Below are the code and all the weights of a small trained network. Each question names an input and a class and asks about switching units off, where a switched-off unit gives its printed mean instead of its output.

import numpy as np


def w(rows, s, z=0):
    codes = np.array(rows[::2]) - 128.0
    scale = np.full(codes.shape[1], s)
    scale[-1] = z or s
    return codes * scale


def norm(h):
    return h / np.sqrt((h * h).mean(-1, keepdims=True) + 1e-5)


def f(y):
    return y / 2 * (1 + np.tanh(0.7978845608 * (y + 0.044715 * y**3)))


def log_softmax(a):
    a = a - a.max(-1, keepdims=True)
    return a - np.log(np.exp(a).sum(-1, keepdims=True))


def net(x, mask):
    res = np.array(x, float).reshape(1, 2) / 4 @ E
    u = 0
    for l in range(2):
        y = f(norm(res) @ A[l][:, :-1].T + A[l][:, -1])
        res = res + np.where(mask[u : u + 8], y, B[l][:, -1]) @ B[l][:, :-1]
        u += 8
    return log_softmax(norm(res)[-1] @ U[:, :-1].T + U[:, -1])


A, B = {}, {}
E = w([
[115,116,212,52,177,121,99,30,238,93,133,92],'x0',
[152,72,186,84,2,81,193,210,189,218,67,152],'x1',
],0.0089)
A[0] = w([
[144,99,86,157,112,74,102,128,62,208,184,154,48],'0.n0',
[210,131,126,119,142,195,152,113,154,89,60,124,7],'0.n1',
[131,66,124,76,95,86,159,123,71,36,52,146,144],'0.n2',
[144,81,95,150,133,255,121,103,182,58,148,119,249],'0.n3',
[101,168,134,123,69,36,128,76,151,99,117,74,118],'0.n4',
[228,105,75,84,140,9,237,158,131,150,160,130,130],'0.n5',
[143,53,151,88,159,3,234,167,127,161,93,126,140],'0.n6',
[101,147,66,141,103,71,132,138,82,163,149,111,162],'0.n7',
],0.0063,0.0013)
B[0] = w([
[160,170,121,152,56,119,104,64,115,100,213,134,194],'0.n0',
[113,105,28,146,206,50,18,84,170,103,33,213,123],'0.n1',
[59,55,25,237,252,89,153,59,119,2,191,129,145],'0.n2',
[109,37,86,132,57,135,185,144,160,187,70,158,202],'0.n3',
[114,101,67,204,137,112,146,90,110,116,78,197,158],'0.n4',
[161,77,176,116,214,159,109,91,115,131,97,128,208],'0.n5',
[64,131,130,53,149,212,174,137,109,129,122,67,254],'0.n6',
[73,161,170,108,126,150,96,29,183,217,208,112,191],'0.n7',
],0.0056)
A[1] = w([
[115,139,166,100,173,128,106,23,195,175,69,79,177],'1.n0',
[173,147,52,108,171,111,99,95,68,113,144,94,79],'1.n1',
[143,133,110,172,218,175,57,172,85,25,168,193,171],'1.n2',
[180,126,83,192,134,95,97,208,31,221,139,169,108],'1.n3',
[136,136,129,149,253,105,51,90,145,51,147,107,129],'1.n4',
[98,121,101,132,125,236,148,93,141,156,188,121,84],'1.n5',
[74,237,114,146,168,135,131,69,131,100,177,143,6],'1.n6',
[87,76,34,150,162,123,182,156,135,109,33,158,196],'1.n7',
],0.0061,0.0015)
B[1] = w([
[125,174,75,216,85,111,55,136,61,137,201,174,254],'1.n0',
[113,88,156,137,128,135,182,151,142,130,140,138,177],'1.n1',
[100,64,194,61,87,106,198,183,149,164,108,88,206],'1.n2',
[78,76,208,188,111,92,34,20,223,140,183,174,214],'1.n3',
[123,90,176,110,74,128,166,156,117,194,147,133,219],'1.n4',
[189,194,25,132,189,50,93,137,125,31,76,154,213],'1.n5',
[188,142,145,45,137,168,154,185,154,133,2,103,198],'1.n6',
[213,175,137,134,204,133,231,187,137,79,62,52,179],'1.n7',
],0.0075,0.0069)
U = w([
[77,104,174,162,86,89,49,45,164,152,244,231,248],'0',
[95,54,206,45,137,165,235,192,113,140,92,95,123],'1',
[206,247,65,148,199,123,139,139,123,27,96,120,50],'2',
],0.012,0.0011)

Each question gives the input, the list of numbers given to net, and the class t.
The units are the neurons (one row each of A and B). Each row of codes is followed by its name. A weight is (code - 128) times the scale printed after its matrix; where a second scale follows, it is the last column's (A, B and U).
mask holds one flag per neuron, layer by layer. A switched-off neuron (its flag False) gives its mean, the last column of its row in B, instead of its output. The means were averaged over made-up inputs and are rounded, as every weight is.
A unit's drop is (log p(t) with every unit on - log p(t) with that unit switched off) / (log p(t) with every unit on - log p(t) with every unit switched off).
The circuit of an input: a set's keep is (log p(t) with only the set's units on - log p(t) with every unit switched off) / (log p(t) with every unit on - log p(t) with every unit switched off). Starting from the 12 units with the biggest drops (on a tie, the unit counted first), units are removed one at a time, each time the one whose removal leaves the highest keep (on an exact tie, the one counted first), for as long as the keep stays at least 0.8.
circuit, biggest first: the units of the circuit, biggest drop first
unit that matters most: the unit with the biggest drop
top k neurons: the k neurons with the biggest drops, biggest first
top k neurons in layer l: the k neurons of layer l with the biggest drops, biggest first
drop when u is switched off: that unit's drop, to one decimal
input [6,-7], class 1: circuit, biggest first -> (1.n6 1.n4)
input [-2,-1], class 2: top neuron -> (0.n7)
input [8,8], class 0: top 2 neurons in layer 1 -> (1.n0 1.n6)
input [-4,4], class 0: top 2 neurons -> (0.n0 1.n6)
input [1,-3], class 2: top 2 neurons -> (0.n3 0.n2)
input [5,-6], class 1: circuit, biggest first -> (1.n4 1.n6)
input [3,-4], class 1: circuit, biggest first -> (1.n4 1.n3)
input [3,-2], class 2: top 3 neurons -> (0.n3 1.n7 0.n7)
input [6,6], class 0: top 3 neurons -> (1.n0 1.n6 0.n3)
input [-4,-5], class 1: top 2 neurons -> (1.n2 1.n0)
input [3,-1], class 2: top 4 neurons in layer 0 -> (0.n3 0.n7 0.n4 0.n0)
input [-2,-4], class 1: top 2 neurons in layer 1 -> (1.n2 1.n0)
input [3,-3], class 2: top 3 neurons in layer 1 -> (1.n7 1.n3 1.n0)
input [-4,-6], class 1: unit that matters most -> 1.n2
input [7,-8], class 1: top 3 neurons in layer 0 -> (0.n7 0.n0 0.n5)
input [2,3], class 2: top 3 neurons in layer 1 -> (1.n2 1.n4 1.n0)
input [1,-4], class 1: top 3 neurons -> (0.n7 0.n6 1.n2)
input [-8,7], class 0: top 2 neurons -> (1.n3 0.n0)
input [-6,-4], class 0: top 2 neurons -> (1.n3 0.n6)
input [0,1], class 2: unit that matters most -> 0.n6
input [-6,6], class 0: top 3 neurons in layer 0 -> (0.n0 0.n3 0.n7)
input [-8,5], class 0: drop when 1.n3 is switched off -> 0.2
input [2,-1], class 2: drop when 0.n3 is switched off -> 0.3
input [-3,-4], class 1: drop when 1.n0 is switched off -> 1.1
